Here is a tiny trained network, its code and every weight. The questions are about switching its units off for an input and a class, where a switched-off unit gives its printed mean instead of its output.

import numpy as np


def w(rows, s, z=0):
    codes = np.array(rows[::2]) - 128.0
    scale = np.full(codes.shape[1], s)
    scale[-1] = z or s
    return codes * scale


def f(y):
    return np.maximum(y, 0)


def log_softmax(a):
    a = a - a.max(-1, keepdims=True)
    return a - np.log(np.exp(a).sum(-1, keepdims=True))


def net(x, mask):
    res = np.array(x, float).reshape(1, 4) / 4 @ E
    y = f(res @ A[0][:, :-1].T + A[0][:, -1])
    res = res + np.where(mask, y, B[0][:, -1]) @ B[0][:, :-1]
    return log_softmax(res[-1] @ U[:, :-1].T + U[:, -1])


A, B = {}, {}
E = w([
[161,208,159],'x0',
[51,133,148],'x1',
[128,130,127],'x2',
[169,136,3],'x3',
],0.013)
A[0] = w([
[59,93,101,147],'neuron 1',
[45,98,22,153],'neuron 2',
[35,164,155,105],'neuron 3',
[49,125,107,254],'neuron 4',
[197,53,64,53],'neuron 5',
[128,1,222,208],'neuron 6',
[190,176,246,168],'neuron 7',
[101,24,166,136],'neuron 8',
],0.01,0.003)
B[0] = w([
[158,184,229,187],'neuron 1',
[43,175,243,231],'neuron 2',
[23,181,116,202],'neuron 3',
[178,194,166,202],'neuron 4',
[56,136,76,211],'neuron 5',
[194,201,12,255],'neuron 6',
[79,2,72,239],'neuron 7',
[188,167,124,210],'neuron 8',
],0.0097,0.009)
U = w([
[251,124,69,163],'0',
[79,104,90,78],'1',
[166,168,126,193],'2',
[125,131,161,2],'3',
[144,4,112,179],'4',
],0.016,0.0025)

Each question gives the input, the list of numbers given to net, and the class t.
The units are the neurons (one row each of A and B). Each row of codes is followed by its name. A weight is (code - 128) times the scale printed after its matrix; where a second scale follows, it is the last column's (A, B and U).
mask holds one flag per neuron, in row order. A switched-off neuron (its flag False) gives its mean, the last column of its row in B, instead of its output. The means were averaged over made-up inputs and are rounded, as every weight is.
A unit's drop is (log p(t) with every unit on - log p(t) with that unit switched off) / (log p(t) with every unit on - log p(t) with every unit switched off).
The circuit of an input: a set's keep is (log p(t) with only the set's units on - log p(t) with every unit switched off) / (log p(t) with every unit on - log p(t) with every unit switched off). Starting from all 8 units, units are removed one at a time, each time the one whose removal leaves the highest keep (on an exact tie, the one counted first), for as long as the keep stays at least 0.8.
circuit, biggest first: the units of the circuit, biggest drop first
most important unit: the unit with the biggest drop
k most important neurons: the k neurons with the biggest drops, biggest first
drop when u is switched off: that unit's drop, to one decimal
input [-1,-3,-3,-7], class 0: circuit, biggest first : (neuron 6; neuron 2)
input [-5,3,-4,-8], class 2: circuit, biggest first : (neuron 6)
input [-6,4,5,4], class 3: circuit, biggest first : (neuron 2; neuron 1)
input [-6,3,1,-7], class 2: 2 most important neurons : (neuron 3; neuron 1)
input [-2,1,-4,6], class 3: circuit, biggest first : (neuron 2; neuron 6)
input [3,1,-7,-5], class 1: 2 most important neurons : (neuron 7; neuron 3)
input [-1,-5,0,-2], class 0: 2 most important neurons : (neuron 2; neuron 3)
input [-2,6,-6,2], class 3: 2 most important neurons : (neuron 6; neuron 2)
input [1,0,6,-5], class 4: 2 most important neurons : (neuron 7; neuron 2)
input [6,-6,7,-2], class 4: 2 most important neurons : (neuron 7; neuron 6)
input [-8,1,3,5], class 3: 2 most important neurons : (neuron 2; neuron 1)
input [-1,-5,7,-5], class 0: 2 most important neurons : (neuron 6; neuron 2)
input [5,0,-5,0], class 4: 2 most important neurons : (neuron 6; neuron 7)
input [-6,6,5,-6], class 2: most important unit : neuron 6
input [-3,7,8,1], class 3: 2 most important neurons : (neuron 2; neuron 6)
input [-8,-6,-7,7], class 1: drop when neuron 5 is switched off : 0.2
input [-8,8,-8,-7], class 2: drop when neuron 6 is switched off : 0.2
input [3,2,1,-8], class 1: drop when neuron 3 is switched off : 0.3
